Below is a small trained network, with its code and all its weights. Each question gives an input and a target symbol and asks what happens when units are switched off, that is, made to give their printed mean instead of their output.

import numpy as np


def w(rows, s, z=0):
    codes = np.array(rows[::2]) - 128.0
    scale = np.full(codes.shape[1], s)
    scale[-1] = z or s
    return codes * scale


def f(y):
    return np.maximum(y, 0)


def softmax(a):
    e = np.exp(a - a.max(-1, keepdims=True))
    return e / e.sum(-1, keepdims=True)


def log_softmax(a):
    a = a - a.max(-1, keepdims=True)
    return a - np.log(np.exp(a).sum(-1, keepdims=True))


def net(x, mask):
    ids = ['αεζλτω'.index(c) for c in x.split()]
    T = len(ids)
    res = E[ids] + P[:T]
    u = 0
    for l in range(3):
        q, k, v = (res @ M[l].T for M in (Q, K, V))
        z = softmax(np.where(np.tri(T) > 0, q @ k.T / 2**0.5, -1e9)) @ v
        res = res + np.where(mask[u], z, O[l][:, -1]) @ O[l][:, :-1]
        u += 1
        y = f(res @ A[l][:, :-1].T + A[l][:, -1])
        res = res + np.where(mask[u : u + 8], y, B[l][:, -1]) @ B[l][:, :-1]
        u += 8
    return log_softmax(res[-1] @ U[:, :-1].T + U[:, -1])


Q, K, V, O, A, B = {}, {}, {}, {}, {}, {}
E = w([
[139,202,19,136,130,159],'α',
[147,145,136,55,124,56],'ε',
[109,122,107,227,160,125],'ζ',
[125,109,157,192,77,185],'λ',
[144,171,151,135,241,132],'τ',
[55,254,101,113,60,96],'ω',
],0.013)
P = w([
[130,2,25,87,103,58],'0',
[238,49,60,76,93,110],'1',
[113,31,57,108,112,72],'2',
[220,87,90,101,101,120],'3',
[95,67,92,125,121,89],'4',
[204,120,126,114,112,138],'5',
[77,102,127,136,127,103],'6',
[180,155,159,128,123,151],'7',
[61,141,161,153,139,118],'8',
[164,193,194,144,125,158],'9',
[43,172,196,171,146,132],'10',
[146,234,226,164,140,171],'11',
[25,214,224,186,155,142],'12',
[177,171,179,148,119,147],'13',
],0.0096)
Q[0] = w([
[2,115,97,148,89,93],'L0H0',
[46,162,48,138,106,144],'L0H0',
],0.061)
K[0] = w([
[61,196,254,98,163,88],'L0H0',
[78,186,162,199,142,192],'L0H0',
],0.049)
V[0] = w([
[177,103,171,254,40,12],'L0H0',
[162,33,165,140,219,145],'L0H0',
],0.0057)
O[0] = w([
[148,139,156,121,81,16,89],'L0H0',
[167,129,109,253,176,127,3],'L0H0',
],0.0037,0.0033)
A[0] = w([
[100,68,195,131,100,100,11],'L0N0',
[88,100,140,99,114,135,63],'L0N1',
[74,84,168,141,108,86,116],'L0N2',
[71,71,137,96,194,158,108],'L0N3',
[10,81,88,112,139,195,43],'L0N4',
[126,140,96,156,145,160,2],'L0N5',
[129,131,136,134,118,123,35],'L0N6',
[158,126,135,131,231,82,1],'L0N7',
],0.012,0.0061)
B[0] = w([
[50,133,68,188,163,172,149],'L0N0',
[126,139,118,165,152,134,136],'L0N1',
[110,248,61,105,103,79,250],'L0N2',
[83,88,145,160,77,48,167],'L0N3',
[51,46,139,53,227,255,235],'L0N4',
[148,123,128,178,159,140,148],'L0N5',
[134,102,145,138,152,168,128],'L0N6',
[31,20,165,87,57,177,182],'L0N7',
],0.0095,0.0014)
Q[1] = w([
[140,167,107,189,100,47],'L1H0',
[252,112,177,195,100,176],'L1H0',
],0.025)
K[1] = w([
[58,96,188,193,48,166],'L1H0',
[181,2,4,84,71,125],'L1H0',
],0.025)
V[1] = w([
[81,166,188,18,51,134],'L1H0',
[190,92,115,66,254,21],'L1H0',
],0.0083)
O[1] = w([
[216,98,55,86,191,55,86],'L1H0',
[93,254,218,160,198,151,1],'L1H0',
],0.0068,0.0017)
A[1] = w([
[207,38,195,178,126,202,136],'L1N0',
[218,96,216,131,188,63,97],'L1N1',
[250,178,202,138,99,156,136],'L1N2',
[82,143,98,168,116,84,3],'L1N3',
[59,129,85,99,172,126,9],'L1N4',
[184,100,110,230,173,222,52],'L1N5',
[41,76,200,110,89,92,80],'L1N6',
[160,162,104,191,177,192,170],'L1N7',
],0.013,0.0062)
B[1] = w([
[142,187,185,150,204,241,170],'L1N0',
[147,58,143,133,180,232,143],'L1N1',
[92,56,97,69,69,150,201],'L1N2',
[162,124,93,35,123,163,145],'L1N3',
[124,49,215,147,147,254,167],'L1N4',
[75,58,120,141,108,54,185],'L1N5',
[210,158,100,188,134,143,155],'L1N6',
[214,185,177,194,127,164,254],'L1N7',
],0.014,0.0084)
Q[2] = w([
[139,58,101,200,193,204],'L2H0',
[168,27,45,231,75,253],'L2H0',
],0.025)
K[2] = w([
[85,112,97,84,71,105],'L2H0',
[90,87,18,37,92,2],'L2H0',
],0.033)
V[2] = w([
[42,81,158,115,49,127],'L2H0',
[117,222,121,3,175,141],'L2H0',
],0.0017)
O[2] = w([
[248,60,133,124,89,93,110],'L2H0',
[41,83,144,167,134,211,7],'L2H0',
],0.0012,0.00018)
A[2] = w([
[109,188,68,138,60,135,133],'L2N0',
[155,184,214,55,232,107,4],'L2N1',
[43,118,49,136,80,53,148],'L2N2',
[95,99,92,60,68,129,209],'L2N3',
[74,47,77,159,168,83,37],'L2N4',
[72,76,132,21,92,123,1],'L2N5',
[121,95,125,234,171,87,139],'L2N6',
[59,190,225,93,155,8,12],'L2N7',
],0.015,0.0039)
B[2] = w([
[208,151,112,103,122,99,254],'L2N0',
[121,194,152,125,204,71,163],'L2N1',
[21,195,115,68,84,120,198],'L2N2',
[125,109,172,62,159,85,228],'L2N3',
[176,110,172,118,135,84,164],'L2N4',
[170,102,128,209,122,137,193],'L2N5',
[48,105,105,127,98,66,192],'L2N6',
[103,82,71,252,79,160,130],'L2N7',
],0.019,0.0091)
U = w([
[78,192,189,133,152,107,29],'α',
[41,138,162,70,100,253,244],'ε',
[169,202,113,175,58,105,191],'ζ',
[39,146,133,196,74,78,210],'λ',
[60,158,184,43,78,122,92],'τ',
[125,86,216,115,108,86,3],'ω',
],0.0051,0.0047)

Each question gives the input, a string of symbols that net reads in full, and the target symbol t.
The units are the heads (2 rows each of Q, K, V and O) and the neurons (one row each of A and B). Each row of codes is followed by its name. A weight is (code - 128) times the scale printed after its matrix; where a second scale follows, it is the last column's (O, A, B and U).
mask holds one flag per unit, layer by layer, with each layer's heads first. A switched-off unit (its flag False) gives its mean, the last column of its rows in O or B, instead of its output. The means were averaged over made-up inputs and are rounded, as every weight is.
A unit's drop is (log p(t) with every unit on - log p(t) with that unit switched off) / (log p(t) with every unit on - log p(t) with every unit switched off).
The circuit of an input: a set's keep is (log p(t) with only the set's units on - log p(t) with every unit switched off) / (log p(t) with every unit on - log p(t) with every unit switched off). Starting from the 12 units with the biggest drops (on a tie, the unit counted first), units are removed one at a time, each time the one whose removal leaves the highest keep (on an exact tie, the one counted first), for as long as the keep stays at least 0.8.
circuit, biggest first: the units of the circuit, biggest drop first
unit that matters most: the unit with the biggest drop
k most important neurons: the k neurons with the biggest drops, biggest first
k most important neurons of layer l: the k neurons of layer l with the biggest drops, biggest first
input λ α ζ τ λ τ λ, target λ: 2 most important neurons	L2N6, L1N5
input α α λ λ α ζ α α α α ω ζ ζ, target ω: 3 most important neurons of layer 1	L1N7, L1N4, L1N0
input α τ α λ α ζ ζ α λ ζ ε, target τ: 2 most important neurons of layer 0	L0N2, L0N4
input α α ε α ζ λ ε, target τ: circuit, biggest first	L1N7, L2N2, L1N0
input ζ τ ε ε α, target α: unit that matters most	L1H0
input λ ε ζ α λ α α, target τ: circuit, biggest first	L1H0, L1N7, L2N2, L2N3
input α ω α ζ α α ζ ζ, target λ: circuit, biggest first	L2N6, L1N5
input α ζ τ λ λ α α α ε α α ε α, target α: 3 most important neurons	L2N1, L0N4, L1N2
input α α α α τ ε λ λ ω α λ λ α ε, target ω: 3 most important neurons of layer 2	L2N3, L2N5, L2N2
input α ε α α α λ α λ ε α ε λ λ λ, target ε: circuit, biggest first	L1N0, L2N0
input α λ α α λ λ ω ε α τ λ, target λ: circuit, biggest first	L2N6, L0H0, L1N5
input ω λ τ α λ ω α ζ τ λ λ τ ε, target λ: 2 most important neurons of layer 1	L1N7, L1N0
input α ω τ, target ω: 2 most important neurons of layer 2	L2N4, L2N2
input ω α α λ α α α, target ε: unit that matters most	L0N4
input α λ ζ, target τ: circuit, biggest first	L1N7, L2N2, L2N3, L1N0
input α α α τ α α α, target ε: 2 most important neurons of layer 0	L0N7, L0N4
input ε λ λ τ α α ζ λ α λ, target ε: 2 most important neurons of layer 1	L1N2, L1N7
input ζ α λ ε ω λ ζ α α, target ζ: 2 most important neurons	L0N4, L1N5
input τ λ ζ, target λ: circuit, biggest first	L0H0, L2N6
input α α ε α α ζ α λ α τ α, target λ: most important neuron of layer 0	L0N5
input α λ α α ζ, target ζ: 3 most important neurons	L0N2, L1N3, L2N0
input ζ α ε τ α α α α λ α ω α τ, target ω: 4 most important neurons	L0N7, L0N2, L2N4, L1N7
input ε α ε, target α: 4 most important neurons	L1N1, L2N1, L1N2, L1N5
input ε α λ α τ, target λ: 3 most important neurons	L2N6, L1N6, L0N3
input ζ α τ α α α ε ε ε, target α: 3 most important neurons	L1N1, L2N1, L1N2
input τ λ λ ω λ, target ω: 3 most important neurons	L0N4, L1N7, L1N4
input ε α α λ α λ ε λ α, target τ: unit that matters most	L1H0
input λ ω α α τ ζ ω α λ α ζ τ, target α: 4 most important neurons	L2N1, L0N7, L1N0, L0N2
